Group, then class:
[  0   6  24   4   2   5 -14  -2  -1  15  15   0   7 -12 -25  -1  18  14
  64   6] => Z C
[ -1  -8   6   5 -44 -12 -30 -32  22  10  -6   6  -6   0  45   5 -11 -18
  19  -5] => B S
[ 11  49 -11   4 -20   3  -5 -23 -11  25  -2  12   0  -8  18 -20 -15 -18
  10 -11] => B Y
[ -8   8  23   1  -3   9  -6  12 -11  16  -5 -14  -3  11 -18  25  12  -6
   1   1] => Z Q
[  4  -5  -2   3  -8 -10  -6  -9  25   2  -4   2  -3  -7  41 -23  -9   9
  21  -5] => B J
[ -3  -9  33  -6 -25  -1 -18  14  -2   8   0   7   1  -6   6  14  19 -19
  -9  22] => Z Q
[ -8 -23   7  -5 -15 -26   1 -31  17   3 -10  -5   4   3  20 -23  -2 -13
   0 -12] => B Y
[ 14   4  36  11 -10  -1 -16  -5   4   7  -4  11   2 -11  -9   5  -9   5
   1   3] => Z C
[  3   2  33 -12  -2   8 -24  21 -22   8   0   6 -11   1  -8   3  23   5
   5  14] => Z Q
[  3 -19  -6   0 -42   3  -2 -23  28 -23  -1   0  -7  -8  61 -14  -9 -41
  39 -10] => B S
[  2  -6 -13  16 -34  -2   2 -12   7  -3   9  -5  -4  -5  50 -17  -2  -9
   9   4] => B S
[  6  13  31  -7 -39   1 -12  12 -10  11  -1   8   8   4 -13  -4   8   2
   3  13] => Z Q
[ 14  -3  34 -13 -24  -2 -12  13   8  17  -3   4  10  -8 -26  -7  17 -16
   3   0] => Z Q
[ -6  -7   4   0 -35 -15 -29 -17  26  -4  -1  -6 -12 -13  57 -20  10  -1
  15  -5] => B S
[  5 -16  37 -13 -11 -11  -9 -15 -11  14   3   3   9  13 -27   2  24  -8
  -5  -4] => Z Q
[  9  -6 -10   8  -5  10  -6  -8  23 -12  -3 -10 -11 -11  60 -29 -13  -7
  14  -8] => B S
[ -4  15  18  -6  19  14 -24  40 -14   3   8  12  21 -15  -4   6  16   5
  -2  -2] => Z Q
[-20 -26  -5 -13 -39   1   5 -26   3   8  -1  -5 -58 -13  13 -12 -10   0
   5 -20] => B Y
[-18 -14  -8  -1 -45  -8 -30 -27  31   4  11  -5  -9 -16  54 -26 -10 -23
   5 -14] => B S

Group and class of each row:
[  4   2  -6   2 -20  -1  15  -6  -2  -6  29  18  -5  15   4   8  -5  -5
  10  56] => tun K
[ 1  5 -2 18 -2  6 11 -3 -1 -1 19 -2 -1  6 21 -2  7 -6 14 73] => Mopiz D
[  5  10 -31 -38   7  -7 -13  -5   6  -3  27  -9  24  13  12  22  -2  -3
  -6   0] => Mopiz U
[  5   2 -18 -30  12   1  10   2   6  -5   2  -8   9  15   1   2  11  -5
  -2  14] => Duga E
[  0  -1 -42 -12  21   7  -4  14   3   4  -6  -6   7  11   9  -1  -6  -7
   3  47] => Duga L
[  6   2 -22  -5 -26  -5   4   8  -1  -1 -16  -8  12   9   0  10  -6   4
 -12  19] => mus F
[  0   2 -21   4   2   4   6  -7   1  -5   6  -9  13   2  18   2   8  -6
   6  45] => Mopiz D
[  1   5  14  11  -6  -4  -9  11  -2   3   1 -10  -3   1   4   4  -1   6
   0   3] => mus A
[  2   6  -1  -3   7   6   9   9   0   1   6 -14   6   5  10  -1  10  -5
   4  33] => Mopiz U
[  3   9  13  11 -21   1   1  15  -7   8   0 -13   2   7  13   6   1   6
   0  33] => mus A
[ -5  -2 -46 -18  21   4   4  -5   6  -7 -17  -5  18   0   3  -2   2  -8
  -2  14] => Duga E
[ -2   8 -16 -17  20  -1  -4  -2   4  -2  28  -8  11   8  17   3   6  -7
  10  21] => Mopiz U
[  5 -14 -91 -66  34  -9 -34 -20  16 -12  -4  -7  42   2  -9  22 -11  -5
 -21 -76] => Duga L
[  2   3 -30 -18  16  10  21   5   4  -2  -8  -1   2  17   8  -4   1 -14
   8  63] => Duga E
[  6   1 -61 -38   9  -7 -36 -29  11 -17  40  -8  40   7   3  21  -6   3
 -12 -34] => Mopiz D
[  5   5 -33 -10   9   3   4 -19   7 -14  22 -11  25   1  28  10  11  -5
   2  19] => Mopiz D
[  7  10  51   0 -32   4  47  20  -5  -1  -9   2 -22  20  -1  -3  10  -2
   3  48] => tun H
[  0  -1 -26 -28   5  -3 -14  -1   3  10  12   5  11   7   4  14  -9  -4
   2 -10] => tun H
[  2  10  38  19 -39   9  66  19  -9   3  -9  11 -28  25  10  -7   8 -11
  17 100] => tun K
[  0   6  16  19 -10   1 -12   9  -3   8   6  -9  -2  -4   7   3  -4   8
   0  12] => mus A
[  0   5  -1  10 -10  -3 -25  11  -4  15  24  -6  -4  10   6   8 -12  11
  -3  10] => mus A
[ -1  -2  -9  -4   6   3   4 -17   4  -6  17   1  12  -8  21   9  13  -6
  10  12] => Mopiz U
[  3  -1 -59  -9  11  -3 -26 -25   6  -8  29  -4  34  -6  19  14  -3  -3
  -2   6] => Mopiz D
[  1   3 -38 -19  12   7  12   5   3   3 -12  -7   8  12   9   1   1 -11
   2  48] => Duga E
[ -1   2  22  19 -12  -4   1   5  -7  -1 -13 -17  -1  -3  -2  -1   4  12
 -11 -18] => mus A
[  3   6  26   7 -10   7  34  10  -3   0   5  17 -22  14   5  -7   3  -8
  15  78] => tun K
[  7   9 -25   2 -18  -7 -35  20  -2  12  13 -27   9  19   8   8 -16  18
 -15  25] => mus A
[ 3  7 12 -6 10  2  4 -3  1 -5 21 -4  2  8  0 -1 17 -2  4 10] => Mopiz U
[ -2  -2 -50  -6  25  -1 -20 -28  11 -10  16  -6  26 -14  15   4   6  -7
   2 -12] => Mopiz D
